Below is a small trained network, with its code and all its weights. Each question gives an input and a target symbol and asks what happens when units are switched off, that is, made to give their printed mean instead of their output.

import numpy as np


def w(rows, s, z=0):
    codes = np.array(rows[::2]) - 128.0
    scale = np.full(codes.shape[1], s)
    scale[-1] = z or s
    return codes * scale


def f(y):
    return y / 2 * (1 + np.tanh(0.7978845608 * (y + 0.044715 * y**3)))


def softmax(a):
    e = np.exp(a - a.max(-1, keepdims=True))
    return e / e.sum(-1, keepdims=True)


def log_softmax(a):
    a = a - a.max(-1, keepdims=True)
    return a - np.log(np.exp(a).sum(-1, keepdims=True))


def net(x, mask):
    ids = ['ΓΔΘΠΣΩαβεζλμξτφψ'.index(c) for c in x.split()]
    T = len(ids)
    res = E[ids] + P[:T]
    r = res
    for j in range(2):
        rows = slice(4 * j, 4 * j + 4)
        q, k, v = (r @ M[0][rows].T for M in (Q, K, V))
        z = softmax(np.where(np.tri(T) > 0, q @ k.T / 4**0.5, -1e9)) @ v
        o = O[0][rows]
        res = res + np.where(mask[j], z, o[:, -1]) @ o[:, :-1]
    y = f(res @ A[0][:, :-1].T + A[0][:, -1])
    res = res + np.where(mask[2:6], y, B[0][:, -1]) @ B[0][:, :-1]
    return log_softmax(res[-1] @ U[:, :-1].T + U[:, -1])


Q, K, V, O, A, B = {}, {}, {}, {}, {}, {}
E = w([
[121,211,128,161],'Γ',
[69,213,156,165],'Δ',
[146,132,83,175],'Θ',
[120,165,107,126],'Π',
[100,162,95,181],'Σ',
[109,103,75,126],'Ω',
[91,155,113,115],'α',
[102,209,141,216],'β',
[13,146,163,105],'ε',
[57,108,96,95],'ζ',
[78,68,75,145],'λ',
[103,127,108,245],'μ',
[61,183,136,111],'ξ',
[134,42,75,253],'τ',
[64,117,200,236],'φ',
[55,9,111,140],'ψ',
],0.012)
P = w([
[207,226,2,29],'0',
[73,160,74,168],'1',
[180,82,175,108],'2',
[44,173,98,181],'3',
[189,69,200,69],'4',
[39,174,76,216],'5',
[143,73,207,55],'6',
[39,146,81,223],'7',
[140,70,200,64],'8',
[40,124,71,208],'9',
[114,87,225,58],'10',
[20,148,60,209],'11',
],0.0079)
Q[0] = w([
[34,186,30,228],'h1',
[194,59,88,202],'h1',
[188,184,223,84],'h1',
[191,80,254,89],'h1',
[174,59,248,115],'h2',
[197,48,239,103],'h2',
[191,144,191,152],'h2',
[244,65,246,56],'h2',
],0.0081)
K[0] = w([
[188,162,45,53],'h1',
[125,80,127,199],'h1',
[86,93,182,130],'h1',
[126,138,193,158],'h1',
[100,8,175,184],'h2',
[66,48,177,149],'h2',
[55,107,156,176],'h2',
[34,88,238,194],'h2',
],0.012)
V[0] = w([
[18,63,157,84],'h1',
[161,5,94,186],'h1',
[100,109,106,212],'h1',
[233,108,149,94],'h1',
[196,217,147,153],'h2',
[37,172,213,72],'h2',
[73,75,19,38],'h2',
[60,209,162,166],'h2',
],0.014)
O[0] = w([
[174,64,151,198,77],'h1',
[62,98,241,91,2],'h1',
[86,203,253,124,143],'h1',
[58,97,103,57,24],'h1',
[49,155,46,87,168],'h2',
[188,50,67,246,128],'h2',
[237,98,146,51,221],'h2',
[111,196,102,216,215],'h2',
],0.013,0.0068)
A[0] = w([
[96,31,35,29,102],'n1',
[196,140,147,255,2],'n2',
[182,134,152,178,72],'n3',
[50,233,141,152,223],'n4',
],0.0073,0.0067)
B[0] = w([
[156,254,207,199,181],'n1',
[130,91,114,71,255],'n2',
[41,174,145,56,187],'n3',
[115,14,120,100,250],'n4',
],0.0094,0.018)
U = w([
[33,194,85,171,7],'Γ',
[81,111,56,239,2],'Δ',
[29,193,179,103,29],'Θ',
[91,212,134,160,74],'Π',
[86,144,101,70,191],'Σ',
[140,176,172,99,67],'Ω',
[142,179,134,191,138],'α',
[1,101,81,157,45],'β',
[185,17,92,163,146],'ε',
[206,105,145,142,168],'ζ',
[167,106,172,69,141],'λ',
[70,51,136,80,237],'μ',
[159,122,113,230,206],'ξ',
[68,93,206,85,113],'τ',
[48,9,135,184,163],'φ',
[172,52,210,106,100],'ψ',
],0.0075,0.0092)

Each question gives the input, a string of symbols that net reads in full, and the target symbol t.
The units are the heads (4 rows each of Q, K, V and O) and the neurons (one row each of A and B). Each row of codes is followed by its name. A weight is (code - 128) times the scale printed after its matrix; where a second scale follows, it is the last column's (O, A, B and U).
mask holds one flag per unit, heads first, then neurons. A switched-off unit (its flag False) gives its mean, the last column of its rows in O or B, instead of its output. The means were averaged over made-up inputs and are rounded, as every weight is.
A unit's drop is (log p(t) with every unit on - log p(t) with that unit switched off) / (log p(t) with every unit on - log p(t) with every unit switched off).
The circuit of an input: a set's keep is (log p(t) with only the set's units on - log p(t) with every unit switched off) / (log p(t) with every unit on - log p(t) with every unit switched off). Starting from all 6 units, units are removed one at a time, each time the one whose removal leaves the highest keep (on an exact tie, the one counted first), for as long as the keep stays at least 0.8.
units of the circuit, in order: the units of the circuit, biggest drop first
most important unit: the unit with the biggest drop
k most important neurons: the k neurons with the biggest drops, biggest first
which heads matter: for each layer, one digit per head in row order, 1 if its drop is at least 0.15 and else 0, layers parted by /
input μ Σ Δ Γ Δ Δ λ β ξ ε μ τ, target μ: units of the circuit, in order : (n4; h2; h1)
input Σ Π α φ φ τ, target Σ: units of the circuit, in order : (h2)
input Σ ε ε ε Σ, target ε: units of the circuit, in order : (n2; h2)
input μ μ ε Π, target μ: units of the circuit, in order : (n4; h2; n1)
input Γ φ ψ ξ Δ φ Ω ψ μ Θ ε ξ, target Γ: units of the circuit, in order : (h1; n1; h2)
input τ λ Π μ ε Δ, target τ: units of the circuit, in order : (h1; n4)
input Σ α ε ε Δ, target ε: units of the circuit, in order : (n2; h2)
input β ε Π μ μ Γ Σ Π Π α, target β: which heads matter : 01
input Θ ψ ξ μ β ε, target Θ: units of the circuit, in order : (n1; h2; h1)
input Δ Σ φ μ Σ, target φ: units of the circuit, in order : (h2; n4; h1)
input β ε α Δ ζ Π ψ μ τ, target ψ: which heads matter : 11
input Δ ε λ ε Δ Δ ε λ Γ ζ, target Δ: units of the circuit, in order : (h2; h1)
input ζ Δ Σ Δ α Ω, target ζ: units of the circuit, in order : (h2; n1; h1)
input Π Σ φ ε Δ Ω Π α Θ ψ, target Π: most important unit : n1
input Ω ζ μ Σ ψ ψ Δ Π φ Δ, target Ω: units of the circuit, in order : (h2; n1; h1; n4)
input ζ Θ ψ β Γ ψ, target ζ: which heads matter : 01
input β Ω λ φ Γ ζ ζ Σ ε Π ε, target ε: 2 most important neurons : (n2; n1)
input φ Γ Π ε, target φ: 2 most important neurons : (n4; n3)
input ξ Θ Θ φ β Δ Ω ξ α ε, target ξ: which heads matter : 10
input Δ ε Γ μ λ Σ ζ Θ ε μ λ Γ, target Δ: which heads matter : 11
input τ Σ τ Δ Δ Π λ ξ Ω τ μ Ω, target τ: most important neuron : (n4)
input λ λ ε ε μ α τ ζ, target λ: which heads matter : 01
input α β ξ μ β β τ μ φ φ β β, target α: 3 most important neurons : (n1; n4; n2)
input Γ μ ξ τ β Δ Δ φ ξ ζ ζ Γ, target Γ: 2 most important neurons : (n1; n2)
